Below is a small trained network, with its code and all its weights. Each question gives an input and a target symbol and asks what happens when units are switched off, that is, made to give their printed mean instead of their output.

import numpy as np


def w(rows, s, z=0):
    codes = np.array(rows[::2]) - 128.0
    scale = np.full(codes.shape[1], s)
    scale[-1] = z or s
    return codes * scale


def norm(h):
    return h / np.sqrt((h * h).mean(-1, keepdims=True) + 1e-5)


def f(y):
    return np.maximum(y, 0)


def softmax(a):
    e = np.exp(a - a.max(-1, keepdims=True))
    return e / e.sum(-1, keepdims=True)


def log_softmax(a):
    a = a - a.max(-1, keepdims=True)
    return a - np.log(np.exp(a).sum(-1, keepdims=True))


def net(x, mask):
    ids = ['βδηθλμπφψω'.index(c) for c in x.split()]
    T = len(ids)
    res = E[ids] + P[:T]
    r = norm(res)
    for j in range(2):
        rows = slice(4 * j, 4 * j + 4)
        q, k, v = (r @ M[0][rows].T for M in (Q, K, V))
        z = softmax(np.where(np.tri(T) > 0, q @ k.T / 4**0.5, -1e9)) @ v
        o = O[0][rows]
        res = res + np.where(mask[j], z, o[:, -1]) @ o[:, :-1]
    y = f(norm(res) @ A[0][:, :-1].T + A[0][:, -1])
    res = res + np.where(mask[2:10], y, B[0][:, -1]) @ B[0][:, :-1]
    return log_softmax(norm(res)[-1] @ U[:, :-1].T + U[:, -1])


Q, K, V, O, A, B = {}, {}, {}, {}, {}, {}
E = w([
[122,104,133,164,192],'β',
[241,120,95,140,117],'δ',
[179,244,115,207,147],'η',
[133,120,142,186,145],'θ',
[199,177,192,109,114],'λ',
[106,125,179,155,176],'μ',
[137,81,191,122,30],'π',
[134,102,182,120,228],'φ',
[125,91,157,128,185],'ψ',
[121,50,48,78,155],'ω',
],0.011)
P = w([
[190,22,216,196,234],'0',
[179,40,207,165,232],'1',
[158,56,192,140,209],'2',
[147,72,177,127,184],'3',
[131,90,172,100,174],'4',
[134,100,162,86,151],'5',
[148,121,156,52,144],'6',
[141,127,162,28,164],'7',
[134,124,169,2,167],'8',
],0.0049)
Q[0] = w([
[130,116,99,152,100],'head 0',
[94,85,96,95,161],'head 0',
[170,131,215,77,174],'head 0',
[185,110,196,90,252],'head 0',
[82,158,127,114,90],'head 1',
[151,98,162,110,123],'head 1',
[158,113,158,118,126],'head 1',
[63,129,138,168,149],'head 1',
],0.012)
K[0] = w([
[91,76,254,114,139],'head 0',
[120,135,142,133,85],'head 0',
[138,158,114,44,61],'head 0',
[136,193,75,52,60],'head 0',
[234,106,173,143,188],'head 1',
[96,175,124,149,125],'head 1',
[124,184,141,134,175],'head 1',
[206,127,71,118,61],'head 1',
],0.0085)
V[0] = w([
[29,218,110,149,215],'head 0',
[158,207,209,181,124],'head 0',
[1,64,242,139,70],'head 0',
[107,89,49,185,170],'head 0',
[22,150,200,248,117],'head 1',
[130,239,134,26,165],'head 1',
[91,104,92,3,127],'head 1',
[110,68,203,186,35],'head 1',
],0.0077)
O[0] = w([
[203,199,123,110,227,2],'head 0',
[58,189,152,191,160,211],'head 0',
[114,127,252,55,148,99],'head 0',
[123,119,86,78,150,85],'head 0',
[57,194,123,94,119,170],'head 1',
[82,113,163,191,185,13],'head 1',
[183,78,181,110,172,1],'head 1',
[129,138,164,123,49,141],'head 1',
],0.011,0.0043)
A[0] = w([
[92,155,33,81,17,151],'neuron 0',
[116,76,160,172,45,179],'neuron 1',
[49,42,101,27,84,142],'neuron 2',
[199,173,164,45,131,67],'neuron 3',
[173,231,60,133,223,251],'neuron 4',
[14,68,80,97,136,168],'neuron 5',
[83,158,97,253,136,145],'neuron 6',
[187,203,167,232,45,150],'neuron 7',
],0.007,0.0033)
B[0] = w([
[167,83,137,147,105,234],'neuron 0',
[146,104,181,130,148,243],'neuron 1',
[170,140,115,140,152,243],'neuron 2',
[176,186,100,150,124,161],'neuron 3',
[70,89,77,90,95,232],'neuron 4',
[189,167,149,123,104,228],'neuron 5',
[254,169,124,124,168,255],'neuron 6',
[149,115,138,148,242,228],'neuron 7',
],0.0093,0.005)
U = w([
[122,147,93,51,108,183],'β',
[149,57,82,231,53,50],'δ',
[111,210,36,165,166,66],'η',
[161,234,126,98,28,150],'θ',
[155,132,209,231,182,78],'λ',
[88,201,157,77,123,155],'μ',
[110,89,242,103,56,111],'π',
[105,88,140,65,214,254],'φ',
[225,172,172,33,163,219],'ψ',
[221,2,118,26,162,53],'ω',
],0.0099,0.0064)

Each question gives the input, a string of symbols that net reads in full, and the target symbol t.
The units are the heads (4 rows each of Q, K, V and O) and the neurons (one row each of A and B). Each row of codes is followed by its name. A weight is (code - 128) times the scale printed after its matrix; where a second scale follows, it is the last column's (O, A, B and U).
mask holds one flag per unit, heads first, then neurons. A switched-off unit (its flag False) gives its mean, the last column of its rows in O or B, instead of its output. The means were averaged over made-up inputs and are rounded, as every weight is.
A unit's drop is (log p(t) with every unit on - log p(t) with that unit switched off) / (log p(t) with every unit on - log p(t) with every unit switched off).
The circuit of an input: a set's keep is (log p(t) with only the set's units on - log p(t) with every unit switched off) / (log p(t) with every unit on - log p(t) with every unit switched off). Starting from all 10 units, units are removed one at a time, each time the one whose removal leaves the highest keep (on an exact tie, the one counted first), for as long as the keep stays at least 0.8.
circuit, biggest first: the units of the circuit, biggest drop first
top k neurons: the k neurons with the biggest drops, biggest first
which heads matter: for each layer, one digit per head in row order, 1 if its drop is at least 0.15 and else 0, layers parted by /
drop of u: that unit's drop, to one decimal
input λ δ δ ω η λ ψ β, target λ: which heads matter : 11
input η φ ψ η η θ, target η: circuit, biggest first : [head 0]
input ψ φ φ φ, target φ: which heads matter : 11
input θ ω φ ψ, target ω: which heads matter : 10
input ω ψ λ φ β ω ψ δ, target δ: which heads matter : 10
input λ λ η ω ω β, target ω: which heads matter : 11
input μ β ψ φ μ, target μ: top 2 neurons : [neuron 6; neuron 7]
input ψ μ ψ φ θ θ η, target η: top 3 neurons : [neuron 4; neuron 7; neuron 5]
input ψ δ ψ φ φ θ λ ψ β, target λ: which heads matter : 10
input φ δ β ψ ψ π ψ ψ, target π: which heads matter : 10
input φ φ ψ, target φ: which heads matter : 11
input μ μ θ φ, target μ: which heads matter : 11
input π ω ψ φ θ φ, target ω: top 2 neurons : [neuron 6; neuron 2]
input θ ψ φ ψ, target ψ: circuit, biggest first : [head 0]
input β θ ψ η φ, target η: drop of head 0 : 0.5
input δ η φ π ψ ψ, target π: drop of head 0 : 0.7
input θ π δ ψ ψ, target δ: drop of head 0 : 0.7
input φ ψ ω β μ, target ω: drop of neuron 0 : 0.0
